Below is a small trained network, with its code and all its weights. Each question gives an input and a target symbol and asks what happens when units are switched off, that is, made to give their printed mean instead of their output.

import numpy as np


def w(rows, s, z=0):
    codes = np.array(rows[::2]) - 128.0
    scale = np.full(codes.shape[1], s)
    scale[-1] = z or s
    return codes * scale


def norm(h):
    return h / np.sqrt((h * h).mean(-1, keepdims=True) + 1e-5)


def f(y):
    return np.maximum(y, 0)


def softmax(a):
    e = np.exp(a - a.max(-1, keepdims=True))
    return e / e.sum(-1, keepdims=True)


def log_softmax(a):
    a = a - a.max(-1, keepdims=True)
    return a - np.log(np.exp(a).sum(-1, keepdims=True))


def net(x, mask):
    ids = ['Θαβεημπστ'.index(c) for c in x.split()]
    T = len(ids)
    res = E[ids] + P[:T]
    r = norm(res)
    for j in range(3):
        rows = slice(2 * j, 2 * j + 2)
        q, k, v = (r @ M[0][rows].T for M in (Q, K, V))
        z = softmax(np.where(np.tri(T) > 0, q @ k.T / 2**0.5, -1e9)) @ v
        o = O[0][rows]
        res = res + np.where(mask[j], z, o[:, -1]) @ o[:, :-1]
    y = f(norm(res) @ A[0][:, :-1].T + A[0][:, -1])
    res = res + np.where(mask[3:7], y, B[0][:, -1]) @ B[0][:, :-1]
    return log_softmax(norm(res)[-1] @ U[:, :-1].T + U[:, -1])


Q, K, V, O, A, B = {}, {}, {}, {}, {}, {}
E = w([
[95,184,146,102,109,67,48,165,183,140,168,68],'Θ',
[75,68,93,44,180,145,180,177,166,110,120,87],'α',
[92,144,182,136,162,78,164,65,137,84,90,54],'β',
[158,3,94,171,155,88,149,128,141,147,132,205],'ε',
[93,22,99,129,114,164,185,135,108,67,83,120],'η',
[38,74,119,134,170,153,198,181,105,84,186,133],'μ',
[159,153,104,79,204,93,157,171,113,98,40,138],'π',
[89,134,163,65,198,56,137,118,182,196,85,49],'σ',
[224,149,35,65,179,201,159,86,169,115,202,139],'τ',
],0.019)
P = w([
[1,237,85,108,80,53,213,79,141,128,111,229],'0',
[98,82,70,94,133,71,172,101,83,222,128,56],'1',
[151,74,110,109,133,74,198,195,94,127,159,64],'2',
[154,88,110,133,149,59,137,109,68,105,165,77],'3',
[143,56,153,134,144,89,112,39,55,111,199,128],'4',
[179,83,111,124,138,112,146,172,165,65,87,89],'5',
[154,67,171,155,128,138,120,79,158,107,150,109],'6',
[178,107,118,182,170,143,96,110,221,97,87,83],'7',
],0.0085)
Q[0] = w([
[120,136,126,123,156,130,144,121,144,98,141,131],'H0',
[154,186,105,81,119,205,124,130,117,129,181,108],'H0',
[193,2,157,83,168,4,199,53,83,156,3,93],'H1',
[90,158,127,66,216,202,193,84,123,120,117,111],'H1',
[179,139,140,189,111,154,113,138,111,126,132,151],'H2',
[95,138,149,125,143,91,104,156,140,126,128,139],'H2',
],0.022)
K[0] = w([
[130,115,134,127,141,138,122,134,125,118,129,115],'H0',
[137,167,80,99,79,128,159,110,126,138,158,127],'H0',
[250,140,30,92,94,223,199,39,97,135,159,201],'H1',
[76,139,101,41,183,107,223,123,121,86,111,49],'H1',
[129,94,128,130,107,85,130,131,120,128,122,145],'H2',
[179,158,115,133,147,167,140,93,162,142,178,137],'H2',
],0.023)
V[0] = w([
[247,106,135,133,63,122,6,209,65,95,210,16],'H0',
[44,149,116,229,59,25,164,150,92,194,36,214],'H0',
[50,126,138,94,168,43,167,134,87,108,127,80],'H1',
[110,162,119,36,69,166,87,116,85,138,186,117],'H1',
[87,240,193,64,182,226,77,171,70,122,172,60],'H2',
[154,156,83,109,119,148,129,57,163,101,126,120],'H2',
],0.017)
O[0] = w([
[90,90,118,132,63,73,33,63,237,75,203,203,78],'H0',
[105,178,111,143,79,105,162,167,18,207,20,158,158],'H0',
[182,91,164,162,192,198,136,157,118,126,163,81,251],'H1',
[132,166,119,153,90,128,137,135,199,99,97,95,129],'H1',
[80,119,83,124,118,131,177,159,1,220,54,166,120],'H2',
[179,39,135,116,62,98,61,58,102,117,179,167,130],'H2',
],0.0094,0.017)
A[0] = w([
[44,163,142,133,168,188,75,133,187,133,115,251,3],'N0',
[68,105,136,169,112,135,67,201,106,168,179,158,110],'N1',
[155,119,154,109,182,127,122,177,62,201,199,131,131],'N2',
[93,30,86,153,121,134,113,158,118,179,179,179,131],'N3',
],0.029,0.0042)
B[0] = w([
[136,146,139,251,65,44,125,161,163,195,95,121,141],'N0',
[161,71,155,113,187,133,114,96,171,63,166,140,195],'N1',
[85,144,81,128,70,151,87,111,132,167,113,132,251],'N2',
[118,204,149,143,91,117,184,182,88,161,146,129,180],'N3',
],0.023,0.03)
U = w([
[97,203,68,142,94,133,139,126,108,168,111,70,202],'Θ',
[124,84,77,161,119,189,16,92,198,118,137,67,37],'α',
[138,144,110,83,254,189,138,91,148,86,182,184,253],'β',
[173,131,128,238,173,81,138,155,185,162,106,151,161],'ε',
[199,105,79,112,146,126,106,127,107,108,93,219,90],'η',
[115,82,162,48,184,75,105,112,177,218,98,114,49],'μ',
[85,115,155,168,151,102,113,34,66,84,109,111,66],'π',
[32,109,123,135,127,120,143,156,128,25,92,109,95],'σ',
[92,107,89,41,122,84,172,172,160,136,159,125,51],'τ',
],0.0095,0.0058)

Each question gives the input, a string of symbols that net reads in full, and the target symbol t.
The units are the heads (2 rows each of Q, K, V and O) and the neurons (one row each of A and B). Each row of codes is followed by its name. A weight is (code - 128) times the scale printed after its matrix; where a second scale follows, it is the last column's (O, A, B and U).
mask holds one flag per unit, heads first, then neurons. A switched-off unit (its flag False) gives its mean, the last column of its rows in O or B, instead of its output. The means were averaged over made-up inputs and are rounded, as every weight is.
A unit's drop is (log p(t) with every unit on - log p(t) with that unit switched off) / (log p(t) with every unit on - log p(t) with every unit switched off).
The circuit of an input: a set's keep is (log p(t) with only the set's units on - log p(t) with every unit switched off) / (log p(t) with every unit on - log p(t) with every unit switched off). Starting from all 7 units, units are removed one at a time, each time the one whose removal leaves the highest keep (on an exact tie, the one counted first), for as long as the keep stays at least 0.8.
circuit, biggest first: the units of the circuit, biggest drop first
unit that matters most: the unit with the biggest drop
k most important neurons: the k neurons with the biggest drops, biggest first
heads that matter: for each layer, one digit per head in row order, 1 if its drop is at least 0.15 and else 0, layers parted by /
drop when u is switched off: that unit's drop, to one decimal
input Θ ε Θ μ τ, target β: circuit, biggest first	[H0 N2]
input τ Θ ε, target ε: 3 most important neurons	[N2 N1 N3]
input Θ ε Θ ε, target α: circuit, biggest first	[H2 N3]
input τ η Θ β, target π: circuit, biggest first	[N2 H2]
input Θ τ Θ, target β: 2 most important neurons	[N2 N0]
input τ Θ α η, target σ: 3 most important neurons	[N2 N1 N3]
input Θ Θ β Θ Θ ε, target Θ: circuit, biggest first	[N3]
input ε σ τ β, target π: circuit, biggest first	[H1 N2 H2]
input Θ Θ α ε Θ τ σ, target μ: circuit, biggest first	[H1 N2 N3]
input α η π μ η Θ α π, target α: heads that matter	100
input η τ Θ ε β σ, target μ: heads that matter	011
input η Θ Θ ε η, target α: 3 most important neurons	[N3 N1 N2]
input ε α Θ α, target α: 2 most important neurons	[N3 N2]
input ε τ α η, target σ: circuit, biggest first	[N2 H1]
input Θ Θ Θ ε ε Θ η Θ, target ε: heads that matter	100
input η ε σ η, target α: unit that matters most	H2
input τ α α, target τ: 2 most important neurons	[N1 N2]
input Θ Θ μ ε ε Θ ε, target β: heads that matter	001
input α Θ α, target α: drop when H0 is switched off	1.2
input τ μ Θ Θ α, target τ: drop when N3 is switched off	0.3
